Below is a small trained network, with its code and all its weights. Each question gives an input and a class and asks what happens when units are switched off, that is, made to give their printed mean instead of their output.

import numpy as np


def w(rows, s, z=0):
    codes = np.array(rows[::2]) - 128.0
    scale = np.full(codes.shape[1], s)
    scale[-1] = z or s
    return codes * scale


def norm(h):
    return h / np.sqrt((h * h).mean(-1, keepdims=True) + 1e-5)


def f(y):
    return y / 2 * (1 + np.tanh(0.7978845608 * (y + 0.044715 * y**3)))


def log_softmax(a):
    a = a - a.max(-1, keepdims=True)
    return a - np.log(np.exp(a).sum(-1, keepdims=True))


def net(x, mask):
    res = np.array(x, float).reshape(1, 3) / 4 @ E
    u = 0
    for l in range(4):
        y = f(norm(res) @ A[l][:, :-1].T + A[l][:, -1])
        res = res + np.where(mask[u : u + 7], y, B[l][:, -1]) @ B[l][:, :-1]
        u += 7
    return log_softmax(norm(res)[-1] @ U[:, :-1].T + U[:, -1])


A, B = {}, {}
E = w([
[72,139,136,136,182,94,255,117,153,169,73],'x0',
[251,194,113,142,157,196,142,155,182,162,204],'x1',
[124,180,191,145,6,23,105,61,240,90,61],'x2',
],0.0055)
A[0] = w([
[154,146,48,141,198,254,158,208,99,177,191,117],'0.n1',
[161,159,177,172,106,157,91,63,165,104,147,36],'0.n2',
[101,132,142,127,118,63,173,140,157,146,73,165],'0.n3',
[148,160,41,99,145,180,172,220,113,183,143,3],'0.n4',
[176,141,130,126,116,201,110,96,141,140,162,60],'0.n5',
[105,166,154,132,93,68,158,92,204,149,92,100],'0.n6',
[168,179,145,173,122,99,176,139,196,193,133,90],'0.n7',
],0.0072,0.0052)
B[0] = w([
[140,82,206,198,211,223,155,90,18,86,254,254],'0.n1',
[96,148,84,116,82,128,141,232,48,118,169,157],'0.n2',
[71,194,110,133,160,92,192,49,151,171,85,198],'0.n3',
[185,90,30,101,131,103,168,107,16,110,130,171],'0.n4',
[147,183,96,116,107,111,122,204,107,174,188,147],'0.n5',
[93,210,234,234,120,50,167,30,170,99,83,209],'0.n6',
[154,243,145,214,162,133,202,39,124,148,76,172],'0.n7',
],0.0058,0.009)
A[1] = w([
[211,110,34,106,233,198,182,161,115,207,183,47],'1.n1',
[219,116,73,84,90,130,91,168,169,120,226,3],'1.n2',
[125,101,104,95,85,101,117,219,192,130,157,25],'1.n3',
[184,107,158,127,119,156,119,91,245,111,95,63],'1.n4',
[215,175,103,123,167,218,131,138,195,184,184,108],'1.n5',
[239,177,124,121,159,178,148,145,172,173,254,48],'1.n6',
[176,103,91,98,204,246,193,183,93,214,186,80],'1.n7',
],0.0061,0.0047)
B[1] = w([
[68,162,182,237,195,189,156,21,75,11,172,218],'1.n1',
[42,229,217,202,101,98,199,80,62,93,115,145],'1.n2',
[17,148,182,171,86,139,109,80,86,28,143,120],'1.n3',
[128,181,142,179,159,72,174,178,76,161,152,126],'1.n4',
[162,59,141,166,205,108,141,194,127,170,132,164],'1.n5',
[174,31,105,202,219,213,103,175,87,99,92,192],'1.n6',
[94,163,157,254,145,199,138,57,79,23,204,255],'1.n7',
],0.0061,0.0062)
A[2] = w([
[174,131,48,65,192,190,130,96,211,156,163,2],'2.n1',
[187,205,165,151,30,129,57,122,164,101,151,109],'2.n2',
[229,207,98,156,152,153,198,147,182,184,199,126],'2.n3',
[180,125,108,147,176,198,192,137,196,212,139,20],'2.n4',
[175,175,159,117,47,85,51,116,220,122,161,103],'2.n5',
[47,106,92,79,253,177,222,112,98,167,159,114],'2.n6',
[116,114,169,130,239,252,173,147,70,155,196,94],'2.n7',
],0.0067,0.0074)
B[2] = w([
[72,204,164,148,144,57,197,118,186,114,136,119],'2.n1',
[82,160,61,131,134,99,242,166,68,127,190,173],'2.n2',
[200,26,217,152,241,206,1,99,146,81,102,163],'2.n3',
[178,156,26,143,92,88,165,116,180,128,174,119],'2.n4',
[114,179,112,176,137,175,248,141,25,96,155,165],'2.n5',
[142,204,157,167,167,225,184,202,25,160,143,201],'2.n6',
[188,139,233,209,140,137,29,137,134,25,177,254],'2.n7',
],0.0062,0.009)
A[3] = w([
[123,96,182,125,168,116,4,77,204,156,129,197],'3.n1',
[160,69,2,97,147,61,120,139,217,187,166,53],'3.n2',
[233,100,133,98,212,186,69,153,230,152,105,4],'3.n3',
[205,167,113,170,188,113,197,182,119,148,165,149],'3.n4',
[141,163,95,123,32,130,115,163,209,118,159,85],'3.n5',
[177,87,113,59,60,172,23,91,177,144,192,54],'3.n6',
[113,136,166,159,108,49,167,46,188,85,78,94],'3.n7',
],0.0069,0.0041)
B[3] = w([
[77,49,57,14,61,105,94,132,117,112,130,150],'3.n1',
[158,165,178,173,154,129,114,115,85,61,141,121],'3.n2',
[87,144,37,47,51,89,127,253,168,232,63,124],'3.n3',
[146,37,134,88,168,209,29,191,125,126,125,218],'3.n4',
[68,147,152,158,130,134,142,188,103,202,198,115],'3.n5',
[156,158,68,128,66,140,165,55,16,47,155,123],'3.n6',
[223,122,216,169,154,86,108,90,248,156,125,255],'3.n7',
],0.0065,0.0068)
U = w([
[77,65,102,5,114,144,75,178,149,228,106,5],'0',
[186,130,195,206,208,214,91,161,82,76,192,199],'1',
[32,134,117,71,168,164,198,155,69,239,43,98],'2',
[101,57,26,24,59,139,76,86,66,80,143,110],'3',
[129,209,202,208,130,41,210,31,210,142,52,192],'4',
[202,69,65,103,169,159,55,206,205,200,88,53],'5',
[131,36,151,45,116,72,57,54,234,154,88,2],'6',
[62,197,62,138,27,66,188,191,85,93,226,183],'7',
],0.013,0.006)

Each question gives the input, the list of numbers given to net, and the class t.
The units are the neurons (one row each of A and B). Each row of codes is followed by its name. A weight is (code - 128) times the scale printed after its matrix; where a second scale follows, it is the last column's (A, B and U).
mask holds one flag per neuron, layer by layer. A switched-off neuron (its flag False) gives its mean, the last column of its row in B, instead of its output. The means were averaged over made-up inputs and are rounded, as every weight is.
A unit's drop is (log p(t) with every unit on - log p(t) with that unit switched off) / (log p(t) with every unit on - log p(t) with every unit switched off).
unit that matters most: the unit with the biggest drop
top k neurons: the k neurons with the biggest drops, biggest first
k most important neurons of layer l: the k neurons of layer l with the biggest drops, biggest first
drop of u: that unit's drop, to one decimal
input [8,-4,-1], class 4: unit that matters most -> 0.n1
input [-2,4,6], class 4: top 4 neurons -> 0.n6; 0.n1; 0.n7; 2.n6
input [-8,1,1], class 7: top 2 neurons -> 0.n1; 0.n7
input [-4,-4,1], class 3: top 3 neurons -> 0.n6; 0.n3; 3.n7
input [-6,-4,6], class 7: top 2 neurons -> 2.n2; 2.n5
input [-8,-5,-1], class 7: 2 most important neurons of layer 2 -> 2.n3; 2.n2
input [2,4,2], class 4: top 3 neurons -> 0.n6; 0.n7; 0.n1
input [-4,2,3], class 7: top 2 neurons -> 0.n1; 0.n2
input [-3,-2,1], class 7: top 3 neurons -> 0.n1; 1.n6; 2.n7
input [-2,-6,1], class 6: 3 most important neurons of layer 2 -> 2.n6; 2.n2; 2.n5
input [-2,-2,1], class 7: 3 most important neurons of layer 0 -> 0.n3; 0.n4; 0.n7
input [-8,-6,1], class 3: top 2 neurons -> 0.n6; 0.n5
input [-3,2,6], class 4: 2 most important neurons of layer 0 -> 0.n6; 0.n7
input [-6,-4,-3], class 3: top neuron -> 0.n1
input [7,-7,-5], class 2: 2 most important neurons of layer 0 -> 0.n1; 0.n3
input [-5,-8,0], class 3: drop of 0.n6 -> 0.6
input [-5,-2,1], class 7: drop of 0.n1 -> 0.2
input [8,-8,-5], class 2: drop of 1.n7 -> 0.1
